Below is a small trained network, with its code and all its weights. Each question gives an input and a target symbol and asks what happens when units are switched off, that is, made to give their printed mean instead of their output.

import numpy as np


def w(rows, s, z=0):
    codes = np.array(rows[::2]) - 128.0
    scale = np.full(codes.shape[1], s)
    scale[-1] = z or s
    return codes * scale


def f(y):
    return y / 2 * (1 + np.tanh(0.7978845608 * (y + 0.044715 * y**3)))


def softmax(a):
    e = np.exp(a - a.max(-1, keepdims=True))
    return e / e.sum(-1, keepdims=True)


def log_softmax(a):
    a = a - a.max(-1, keepdims=True)
    return a - np.log(np.exp(a).sum(-1, keepdims=True))


def net(x, mask):
    ids = ['αβγδεζηθλμξσφψω'.index(c) for c in x.split()]
    T = len(ids)
    res = E[ids] + P[:T]
    r = res
    for j in range(2):
        rows = slice(4 * j, 4 * j + 4)
        q, k, v = (r @ M[0][rows].T for M in (Q, K, V))
        z = softmax(np.where(np.tri(T) > 0, q @ k.T / 4**0.5, -1e9)) @ v
        o = O[0][rows]
        res = res + np.where(mask[j], z, o[:, -1]) @ o[:, :-1]
    y = f(res @ A[0][:, :-1].T + A[0][:, -1])
    res = res + np.where(mask[2:26], y, B[0][:, -1]) @ B[0][:, :-1]
    return log_softmax(res[-1] @ U[:, :-1].T + U[:, -1])


Q, K, V, O, A, B = {}, {}, {}, {}, {}, {}
E = w([
[144,107,46],'α',
[134,161,108],'β',
[208,201,165],'γ',
[195,204,142],'δ',
[87,204,103],'ε',
[90,88,127],'ζ',
[108,148,191],'η',
[147,177,118],'θ',
[103,156,143],'λ',
[110,113,18],'μ',
[112,212,153],'ξ',
[109,78,5],'σ',
[71,134,72],'φ',
[106,27,1],'ψ',
[246,145,203],'ω',
],0.0084)
P = w([
[58,148,139],'0',
[170,181,85],'1',
[139,33,138],'2',
[72,144,146],'3',
[192,161,55],'4',
[157,21,148],'5',
[75,145,150],'6',
[201,174,7],'7',
[169,17,196],'8',
[75,148,145],'9',
],0.013)
Q[0] = w([
[107,221,179],'h1',
[29,232,71],'h1',
[151,164,85],'h1',
[144,2,131],'h1',
[140,54,140],'h2',
[162,83,75],'h2',
[158,85,176],'h2',
[170,17,150],'h2',
],0.0081)
K[0] = w([
[102,119,193],'h1',
[84,139,147],'h1',
[101,139,152],'h1',
[219,152,6],'h1',
[174,161,131],'h2',
[127,141,103],'h2',
[144,148,120],'h2',
[120,190,124],'h2',
],0.013)
V[0] = w([
[125,164,174],'h1',
[64,106,69],'h1',
[88,213,213],'h1',
[179,251,3],'h1',
[166,83,169],'h2',
[87,94,126],'h2',
[149,97,138],'h2',
[86,51,222],'h2',
],0.007)
O[0] = w([
[148,152,138,102],'h1',
[87,178,120,208],'h1',
[187,154,148,106],'h1',
[113,130,3,252],'h1',
[98,146,130,77],'h2',
[113,108,133,146],'h2',
[117,149,115,107],'h2',
[48,143,143,80],'h2',
],0.0083,0.0028)
A[0] = w([
[75,192,131,80],'n1',
[144,110,230,139],'n2',
[251,169,137,253],'n3',
[177,158,116,82],'n4',
[138,125,140,128],'n5',
[67,114,86,145],'n6',
[102,174,132,120],'n7',
[42,139,54,165],'n8',
[38,90,130,99],'n9',
[81,65,205,226],'n10',
[133,72,204,255],'n11',
[101,137,114,135],'n12',
[73,202,146,36],'n13',
[222,102,77,166],'n14',
[157,205,253,104],'n15',
[165,167,190,228],'n16',
[209,57,108,227],'n17',
[102,164,71,198],'n18',
[108,126,115,127],'n19',
[64,186,136,63],'n20',
[108,52,196,222],'n21',
[121,128,117,125],'n22',
[72,139,83,152],'n23',
[103,212,143,105],'n24',
],0.012,0.0037)
B[0] = w([
[160,184,164,158],'n1',
[136,64,66,146],'n2',
[123,32,141,208],'n3',
[57,105,133,138],'n4',
[121,128,103,122],'n5',
[177,99,188,203],'n6',
[154,150,149,145],'n7',
[136,96,183,252],'n8',
[98,42,174,183],'n9',
[3,118,54,189],'n10',
[58,82,28,165],'n11',
[153,122,157,146],'n12',
[132,232,173,158],'n13',
[67,173,158,254],'n14',
[225,129,36,182],'n15',
[170,110,63,166],'n16',
[117,255,154,246],'n17',
[202,116,163,217],'n18',
[149,117,151,142],'n19',
[137,154,174,159],'n20',
[51,173,61,176],'n21',
[137,114,139,136],'n22',
[145,126,194,196],'n23',
[137,182,132,166],'n24',
],0.0067,0.0066)
U = w([
[151,113,138,108],'α',
[142,161,137,92],'β',
[198,133,81,160],'γ',
[206,148,103,251],'δ',
[124,221,181,43],'ε',
[25,108,128,237],'ζ',
[83,165,32,112],'η',
[160,151,128,139],'θ',
[104,170,117,24],'λ',
[160,113,172,127],'μ',
[152,204,117,68],'ξ',
[157,76,173,110],'σ',
[93,166,201,83],'φ',
[142,2,135,82],'ψ',
[149,79,43,90],'ω',
],0.0094,0.0026)

Each question gives the input, a string of symbols that net reads in full, and the target symbol t.
The units are the heads (4 rows each of Q, K, V and O) and the neurons (one row each of A and B). Each row of codes is followed by its name. A weight is (code - 128) times the scale printed after its matrix; where a second scale follows, it is the last column's (O, A, B and U).
mask holds one flag per unit, heads first, then neurons. A switched-off unit (its flag False) gives its mean, the last column of its rows in O or B, instead of its output. The means were averaged over made-up inputs and are rounded, as every weight is.
A unit's drop is (log p(t) with every unit on - log p(t) with that unit switched off) / (log p(t) with every unit on - log p(t) with every unit switched off).
The circuit of an input: a set's keep is (log p(t) with only the set's units on - log p(t) with every unit switched off) / (log p(t) with every unit on - log p(t) with every unit switched off). Starting from the 12 units with the biggest drops (on a tie, the unit counted first), units are removed one at a time, each time the one whose removal leaves the highest keep (on an exact tie, the one counted first), for as long as the keep stays at least 0.8.
units of the circuit, in order: the units of the circuit, biggest drop first
k most important neurons: the k neurons with the biggest drops, biggest first
heads that matter: for each layer, one digit per head in row order, 1 if its drop is at least 0.15 and else 0, layers parted by /
drop when u is switched off: that unit's drop, to one decimal
input ζ η ζ, target η: most important neuron -> n21
input ξ ξ η σ ζ ε ζ ψ α ψ, target ψ: heads that matter -> 10
input μ ζ ζ, target ζ: units of the circuit, in order -> n10, n21
input μ ζ ζ θ ζ ψ, target ζ: heads that matter -> 00
input η ω σ ψ ε ζ η, target η: 2 most important neurons -> n10, n15
input λ ζ ψ ε ζ ε, target ζ: heads that matter -> 10
input η μ ω ψ η η ζ ζ η, target ζ: heads that matter -> 00
input ε ζ α ψ φ ξ σ φ ζ ε, target ε: heads that matter -> 01
input ω η σ ζ ζ φ, target ζ: heads that matter -> 00
input λ ζ ζ β ζ σ θ ψ ε, target ψ: units of the circuit, in order -> h1, n9, n8, n6
input ε ζ ψ, target ζ: heads that matter -> 10
input ζ ψ β ψ ψ φ, target ψ: heads that matter -> 10
input ζ ζ ψ ψ, target ψ: 2 most important neurons -> n17, n9
input ψ φ β ζ ω ζ ζ ζ ζ η, target η: 2 most important neurons -> n15, n10
input η ψ λ, target ψ: most important neuron -> n9
input ζ ψ σ φ ζ ω ζ ζ ζ φ, target φ: drop when h2 is switched off -> 0.5
input ζ ζ ξ η ψ φ, target ψ: drop when n8 is switched off -> 0.1
input λ ζ δ ψ ζ ω, target ζ: drop when n17 is switched off -> 0.0
